Each row has a hidden stage along a path, written after it and counted from one end. A new block has a new path.
-250  110   96 -243   57  -47  -16 -190 -153  -67  365 -116   28 -182  167  133   56   24  -77  101  162 -109   65 -112 -108  -23  122 -228  249   26  -82    6   23  103   14  179    4   46  409 -107  -78 -155 -152   92   84  -62  208   43  136   21   11   48 -333 -> 24
 -23    0   99    5 -484  174   70   21   -1 -259  -41 -131 -262   69  -88   47 -171  115   -8 -236  270 -287  194   69  -74   89  319 -147  198  -83 -233 -259  -49 -110 -196  131  -65  208  360 -156   54  488  210   56  175 -148  173 -204   32 -100  179   55  150 -> 26
 -69   57  -41 -113  -50  179 -203  -97   44  196  215  213 -223   21   71   16  125  314  -50 -306 -257 -104  129 -126  161 -149 -274  -14  -67  -98  101  303  292 -235 -102   61  323  -19   12   96  312 -216  -52 -327   37  -86   72 -234  -22 -234   -2  305  -53 -> 8
 -64  131  205 -261   33  146  -54 -110  156  113 -208   21 -259 -241   -2  128 -133   41   -4  222  143  174   61   26 -127   60   -5  193  229   92  -75 -204   10 -156  -47  281  290 -318  290 -324   74   13   85  121   -6 -161   94  155   27   21 -122  117 -123 -> 16
  38  -75 -244  175  136  102   55 -161  -44   98  -97 -119   12 -167  106  -10 -130  -26  105    9  201  253 -156 -282 -222  136   90  337  242   63 -231 -117 -189   50   15   63  201 -160  -70  -68  107 -202  224  225    7  189   73  101 -139    7 -208  231  -69 -> 5
 140   74 -166 -302   13  449  -96  125  -68  -21    1  -86  -52 -175  -40  -75 -496   42  155  125  -58   95 -273 -105  -13  -43   93  272   85   25 -137  -50 -115 -195 -308  -96  383 -388  -29  -68  239 -271  222  149  -52 -226   13  208   32 -271 -347  -57  -23 -> 35
 288   68  133  528  137  -85  325 -180 -367  -17  -91 -347 -138  302  -93 -264  -34   63 -304  151  354  102  117    9 -431 -135  302  -93  134   57 -107 -184 -288   56  -98  209 -207  429  344 -359 -136  503  375  146  240  346   29  112 -309  296  260   -9 -256 -> 7
 396  -35  -23  327  214  180  151  252 -299  246 -347 -329  -16  195 -556   44 -214   75 -598 -219  214 -159  203  257   82  192  201  227 -196    8 -260 -362  124   53 -169  -57  301  376 -116  283  139  106   18  -33  189  110  138   41  -76 -225   -2   40  110 -> 11
  -4  110   54 -295 -189  226  -48  298 -191  -66   83 -161  -84   29 -349  230 -211   78  -80 -107   -2 -223  198  219  201   46   82  -24  -40  -18 -187 -121  -34  -12 -127  144  180 -111   16  111   38 -181 -279   85    6 -251  288  143  227 -135   20  -34  125 -> 24
 201 -222 -128  143 -415  188   85  253 -237    6 -314  -82   62   65 -360   26 -178   -9   26 -124  145 -264  108  116  226  292   87  178  131   26 -237 -378  -34   66 -125 -306  280  276 -111  210  207  138   46  208  -23 -264    8    5  263 -269 -108   21  445 -> 42
 -62   89 -139 -444 -233  242 -189   51  -82 -129  218   23  -96 -152   22  192 -368  149  218    0    4 -142  -88 -118  178   42  164  140   45   36 -168  -76 -117 -156 -257   -2  183 -203  126   27  156 -196  -46  101  -97 -322  -18   97  255 -192 -222   84    4 -> 41
 111   73   12   68  157  254  -94  308   80  264 -162  173 -247   63 -117 -132 -239  111 -163  -75   21  380   85 -115 -116 -275  136  280  -17  -50  -76   13    9 -120 -161  129  472 -428   -5   19   30 -317   64  220   34  179  142  136 -149  -43 -255  112 -211 -> 16
   3  208    1 -218  164   59    7 -188 -280   17 -104 -214  -42 -217 -152  137 -208   38  130  395  216    8    0  -35   37  358   31  190  326  213 -153 -218 -144   67  -88   85  109 -109  191 -250  181 -204  -29  172  -60 -416   48  431  206   31 -120  -29  -34 -> 5
 128  169   24  -90  259  229  -99  221 -180 -170  523   -5  -15   97   21  -71 -123  -16 -163  -42 -108 -151  -74   -3   17 -314  127 -209 -110 -183  116  295  237   46 -285   33   45  -55  124  135  -11 -361 -161  -83   -6   57   37  -55   48 -251   -5 -204 -396 -> 20
 117  -65   44  100 -303  -41  108  118   31  172  137  -88  -59  173 -115  154  155  243 -379 -208  116 -244  354   85  -57   81   39 -210  -69  -79 -148 -146  -91  -80   91  279   92  351   77  -10 -108  506  -12  -51  187  -14  298 -328  -50  138  382  282    6 -> 31
 225   30 -147 -167  123  263 -141  158  139  271  -21   77  -43 -232  138  -19 -244   76   99  128   26  240 -154 -211  -46 -115  -55  188  -10   40 -188   90  -26 -115 -124   55  384 -295 -128  -25   96 -189  179  155  -93 -194   53  188   86   -2 -316 -119 -186 -> 20
 233  -43  114  200  155   15  213  104 -342 -101  -28 -264  220   38 -245   59   -8 -263 -106  370  167  -47   13  206 -114  159   78  -23  219  119  -32 -285 -168  313   36   55   39  134   68  -71 -189  -29 -119  328  -39   66   49  257  141  107  143 -145  -74 -> 39
 -71 -291 -289  230 -283 -172  106  140 -501  209  164  -86  110  282 -147  -26  149   86 -337 -619   10 -144  149  -44  180 -322   43  212 -320 -181 -205   15   56   65   58 -236  170  437 -238  597  103 -290 -260   19   18  488   42 -214    6 -343 -342  372  165 -> 36
 160  129   76  -41    6   41  -66  -34 -100  -26  336   25  -83   65  139   18  -29  180  -46  121   47 -135   66  -80  -33 -154   83 -262   -7   29    3  113  -29  -44 -170  163  -46  216  283 -117  -74  177   39  -20   31 -136  -34    3  119  132  175  -85 -319 -> 37
  12 -189  -48  459  121 -222  113 -392  -17  116   23   -2  -36  -75  373  -53  295  -76  -21 -113  306  177   -9 -302 -344 -158   54   19  168   14 -143   31   47  154  135  140  -76  338  172  -65  -74  137  250   77   74  500  -56 -137 -138  189  -48  177 -285 -> 12
 -16  116  211 -229    8  303 -135 -236  375  194 -126  -33 -402 -145    3  295 -106  337 -370 -266   18  -98  166  126  -66   66  -20  100  -97   13 -101 -187  218 -429 -127  425  339  -18  295 -155  176  374  175 -356  228    5  162 -286 -207 -135  166  424  -92 -> 11
 255  272  -23   -1  393  388    9 -105 -292   26   82 -361  -49    2 -131 -161 -432  269 -260  164  107  -87  -78  -90 -130   96  263 -110  132  124 -133  -54  -75  -94 -385   -2  176  143  295 -176  193   47  317  -67  286 -221  146  229 -140  -78  105 -125 -307 -> 5
 305 -188    9  320   -8  138   72   91   60  -63 -206  -75   -3  -52  -92  109   13 -196 -139 -204  264 -259    8  154   38  210   74   79   21  -92 -161 -225  360  144 -105  -68   60  375  -30  202   98  235   99  -44  -17   45  -83 -239  125 -292   -1 -122  123 -> 18
 139  137   34 -131  407  125  -57  115 -108   66  353  -66  131  -93   -5   80  -54  -21 -317  159   13 -121  -44   15    6    6   44  -94  -17  -46   57   68  228   99 -117   61  198   11  122  107  -22 -289 -198  -35    4  -68   74    3   96 -177  -13  -93 -403 -> 30
 -22   29  -48 -319 -216  243 -114   59   31   39   87   29 -147  -91  -32  116 -166  149    4 -134  -86 -113    2   10  117  -30  -53  140  -34  -61  -80  -22   65 -236 -145   57  296 -154   26   25  210  -83   -9  -63  -34 -191   69  -91   80 -268 -152  174   72 -> 33
   9  -70 -120 -125 -374  163  159   98 -161 -105  118 -311  -38   45 -183   60 -166   53 -117 -186   83 -207   48   71  -89   68  151   22   44 -123 -237 -201 -221 -116  -55   84   97   40   -9  -62   82  211  116   50  123  -15  288 -175  -87 -142   49  204  179 -> 18
-128 -179 -173  -58 -403  -30   82  195 -341 -147   33 -167   61   73 -341  320  -49 -112   18 -323  100 -237  144  153  227  155  127  280  -29  -62 -268 -296 -132  148   56   -9   83   34 -187  343   37 -288 -377  212 -111  127  138  -16  223 -233 -157  286  381 -> 37
-105   37   36  282 -269 -132  228 -292 -238 -315  171 -221 -174  191   69  -54   67   74  -17  -77  346 -151  137  -84 -282   95  303 -134  328  -72  -93 -172 -246   46  -33  225 -355  322  425 -322  -47  408  176   92  156  181   74 -190 -171   98  303  255  -57 -> 2
  54  -75   27  218 -287  -86  145  -62  -59 -250  -16  -90  -63   16   63  111  -85  -80  180  148  427   -3   87 -106 -256  165  394  -32  350   95 -244 -355 -391  159   -9  224 -193  135  316 -261 -243  390  173  423   25   75   27   47   85  321  180   68  -54 -> 40
 158   73  126 -141   44  460  -14  223  138   47  -77  -45 -113  -61 -126  -70 -238   13 -107  101 -120  114  -50  133 -145  -91  -52   54  106  -41   23  -55    7 -183 -148  154  434 -385   38 -172   61  -53  140   91   58  -75  214   40 -112 -151   11  -11  -71 -> 27
 234  161  -56 -153   51  138  -13  115  -76  170  145 -102 -167   40   40 -139 -376  300 -481  -55  262 -128  -22  -96  -52 -138  359   58 -197 -137 -172  -90  119 -286 -373  -43  145  255  310  -12  149  322  260 -100  140 -175  -53 -156  -77 -293 -235  -33 -320 -> 24
  37   48 -245 -152   10  191 -102   36 -158   63  102    3  -72  -84  -85   10 -190  105  111  -81  -41  -41  -61 -179  138   84  -17  240   50  -43 -105   74   52  -72 -177 -101  277 -168 -119   92  327 -379   11  -26  -63 -204   40   46   77 -260 -261  119   43 -> 9
  87  122  152   42   64  295   20   53  -95 -151  -25 -135 -233   95  -75  -88 -331   42 -140  -36  115   97  -12   59 -217 -260  332   39   54   -2  -93 -125  -77 -112 -284  183  105 -119  323 -141  -48   30  180  146  140  227   66  116 -153  -69  -18  -20 -211 -> 33
 -50   23  100   87 -191  125 -136   89  146   54   60  236 -341  133   81  -20  -26  250 -209 -435  103  -71  237  -86    9 -260  201  -51  -59 -157  -66   49  270 -175 -202  125  159  113  300  117   61  112   39  -78  131  122   53 -299  -41 -189  -20  189 -145 -> 29
 222   14 -125  186  197  186  -82   25 -132   28 -107  -33  -95  -31  -88   57 -162   -8  121  -97   93   51  -33  -90   69   19   54  205   -1   68 -187   25   79   94 -179   15  134   -5 -115  145  150 -287   47   54  -58   37  -40  207   98  -62 -148  -87  -18 -> 8
  16  -36   80  199   16 -200  103 -197  -88  -51  193  -74    7  -68  290   16  175  -74  -21   92  363  -10   56 -162 -259 -101  173 -230  207   19 -149  -17  -24  199   56  192 -212  336  345 -147 -208  226   89  175   47  147   25  -19   84  232   73  -91 -336 -> 22
-124  -43 -137 -301 -250  214 -170  206   78   92  216  282  -88  -36   26   55  -46   94  145 -123 -293   91  -24 -108  125 -173 -193  243   -3 -127   85  143   -6 -196  -29   31  456 -491 -163  101  153 -464 -180   80 -168  -33   71 -114   56 -248 -242  348   49 -> 38
 138   48  -27   -3 -138  148   20  -60 -112 -177  227 -115 -110   59  109  -42 -223  125  -37  -24  151 -161  -58  -92 -127  -97  286 -104   41  -30 -118  -65 -111 -116 -260   66  -64  208  293 -127   10  301  248   21   97  -15  -45 -101  -20  -46   69    3 -173 -> 37
  16  101   51   46  354 -310  152    3 -464   77  328 -226  196   13  -50   47   89  -90 -461  225  372 -125  115  -23  -72   15  270 -113   59  -17  -81 -111   84  328   17   26  -95  375  313   88 -170 -166 -296  162   36   79   56  114  154   -1  -91  -93 -459 -> 20
 109   87 -145  -69   19  163  -74   74  -33  -23  223  -13  -74   -1  -72  156  -66   90  121  -19  -79  -44   23  -74   52  116  -69   79   23  -26  -51   98  -94  -20  -62  206  122 -207 -152  -18   94 -227  -84  -13  -72 -109  134   10   32   14  102  141  -19 -> 6
 145  -69  -58   19  -11  236  -53    8  184  103  -24   32  -59 -195  226  -37  -93   -1  140   17   76  162 -123 -178 -179 -124  -30   26  122   14 -169   55  -14  -61  -58  107  231 -127    1  -99   25   35  274  135   -3  -11   83   22    6   41 -117  -69 -138 -> 21
  -3  -51  -55  -44  -96  -18 -129 -114  307  182  270  215 -130 -156  463   73  134  171  -31 -170  118   33    9 -290 -129 -195  -25  -80  -25 -100 -104  176  142 -141   12  219   98   88  154  -21  -25  179  139  -64    4   49   16 -311    4   38  -58  162 -310 -> 24
 -29   99   86 -119 -212   96   85  275 -194   32  153  -89 -187  255 -329  -32 -108  190 -459 -197   25 -189  276  163   18  -92  186   -9  -73 -213   -6 -127   27 -163 -143   96  205   17  179   11   68   71 -130  -33  150   -5  248 -218 -110 -251   54  251  -17 -> 18
 217  -49   51  238  156  -84  101 -241  142    7  -27  -85    6 -176  314  108  -62  -63  -96  274  486  106  -91 -173 -377  136  321   34  218  134 -203 -320 -159   88  -14  255  -88  254  371 -261 -240  487  324  250   51  171 -127  -22  -29  279   78   32 -389 -> 39
 226 -161   57  173 -106   44  151   95  -79   28 -323 -174    8  -32 -267  167  -13 -155 -270 -115  294 -260   96  291   91  290   50  221    2  -45 -185 -418  247   87  -32  -55  126  368   -3  165  114  257  -21   22  -32  -29  -52 -138  150 -319  -77    2  245 -> 30
  39  -48  -58    8  -23  -83  -24   28  -71  352 -197  131 -160  -16 -137   71   84   88 -160 -116   72   78  157  -17  142   16 -159  401  -82  -45  -67  -76  190  -82   29    4  331    1 -106  125  240 -183 -113  -23 -116   -5  -52  -29   63 -190 -321  271   81 -> 11
 186 -126   74  335  -86  -46  230   -7 -352 -165 -321 -216  -58   78 -283  -41  -14 -260  -99  -42  366 -216   66  216   18  159  167  178  147  -50 -142 -344  203  207 -122 -174  -85  429  127   50  149  168   65   99  -38   58 -156    8  140 -284 -142 -147  214 -> 15
 133  -98   -4  177  255 -196  245 -314  -95  140 -338 -311   58 -274  -28  187    2 -234 -213  271  528   95  -67   19 -256  402  138  411  229  130 -260 -515  -37  165  130  130   38  212  139 -179   16  213  164  191  -21  157  -78   91  -27   30 -190  148  -78 -> 11
 -16  121  -32  129 -170  123  -10  180 -504 -482  300  -64 -225  343 -271  -74 -152  -52  248 -253  -21 -194  126   18  114 -254  283 -103   46 -134  -29  180  -36  156 -317    4 -224  -30   91  103   70 -405 -176   84  -31  119   46  129  118 -128   41 -135   52 -> 11
 146  136    7 -159   77  263  -10  214 -205 -154  417 -128   21   85 -179  -18 -112   27 -189   11 -128 -327   12  106   70   -6   40 -226   -6 -164   93  125  161   -2 -231   -9  115   18   67   35  107 -138 -110 -146   54 -203  159 -131   57 -274  153 -104 -145 -> 17
  -5   35   -9  -82  255  441 -149  -27  183  106  -68   63 -119 -199  -32   61 -115   13   54  -54 -212  191  -91  -57  -69   17 -183  220  164   23   35   69  143 -108  -77  145  524 -500  -86  -25  210 -466   50  -30   26   79  186   42 -131 -187  -73  223  -73 -> 9
 404  128   47   29  258  455  -90  149  115  310  -73   14  -70   27 -178  -68  -78  253 -259   82 -250  -63   28  128   89  129 -351    2  -47   -1  141  102  220 -216 -166   60  494  -39 -141  -46  273   29  107 -257   54 -324   98  -53  -83 -193  206   19  -47 -> 3
 322  101  -78  374  449  240  -44  173 -284  -43  334   73  -55  248   67 -450 -142   13 -157  -71  -58   78 -135 -230 -133 -484  203 -142  -59 -167  137  409  256   83 -397 -187   95   86   92  137   84 -356  177  -41   82  275 -104    2 -147 -205 -112 -276 -490 -> 13
  79 -159   79  297  -72  -30   68 -213  171  256 -269   38  -90 -162  306  -67  140   24   69   53  298  294   63 -213 -339 -128  -20  -17  263  140 -239  -95  -99   23  134  205  143  153  194 -226 -113  335  361  263   87  159   80   70  -37  325  -32   31 -158 -> 28
-147 -215 -107  -62 -105  254 -137 -142  322  451 -379  146 -134 -370  299   17  -51   95  190 -212    5  521  -94 -292 -188 -263 -209  384  135  130 -313  -10  -57 -205  135  132  622 -402 -112    9  123 -253  272  248   12  229  187  144  -87   24 -477  300   13 -> 28
  21  188  -52 -454  115  286  -38  183 -177  -80  311 -140   21 -102 -141   29 -327   -3 -100  204 -105  -63 -153   49   19   -5   67  128   38  -85   34  -12  -30 -116 -210   28  284 -386   56  -65  131 -383 -117   56  -60 -217  119   94   40 -312 -190   13 -160 -> 31
 -87   87  112 -192 -193  180   -7   16 -104 -294   82   -8 -160  -77  -79   22  -80 -125  303  146    6  -82   15   53  -16   27    0  -42  327  -36   27  -13   -2   27 -123   90   40 -264  192 -240  104 -165  -28  134  -88 -231   87  100  169  -99   -1  -84   56 -> 17
  36  100  -63 -212 -149   98  -54   42 -265  -52   79 -118 -150   20 -274  193 -130  119   19 -117   18 -289  140   89  259  146    8   96  -48  -17 -140  -56   67  -51 -172   26   77   74   -4   79  256 -128 -151 -114  -45 -298   64   54  211 -199  -53   49  169 -> 11
 123   84  -55 -334  244  378 -173  173  279  332   52    9  -42 -232  -23  198 -273  195 -374  -63  -67   45  -56  -11   13   68  -12  234 -144  -29 -106  -85  160 -260 -126  169  592 -307  -46  115  125 -168   -6  -89   64 -100  194 -106  -75 -262 -157  232 -217 -> 31
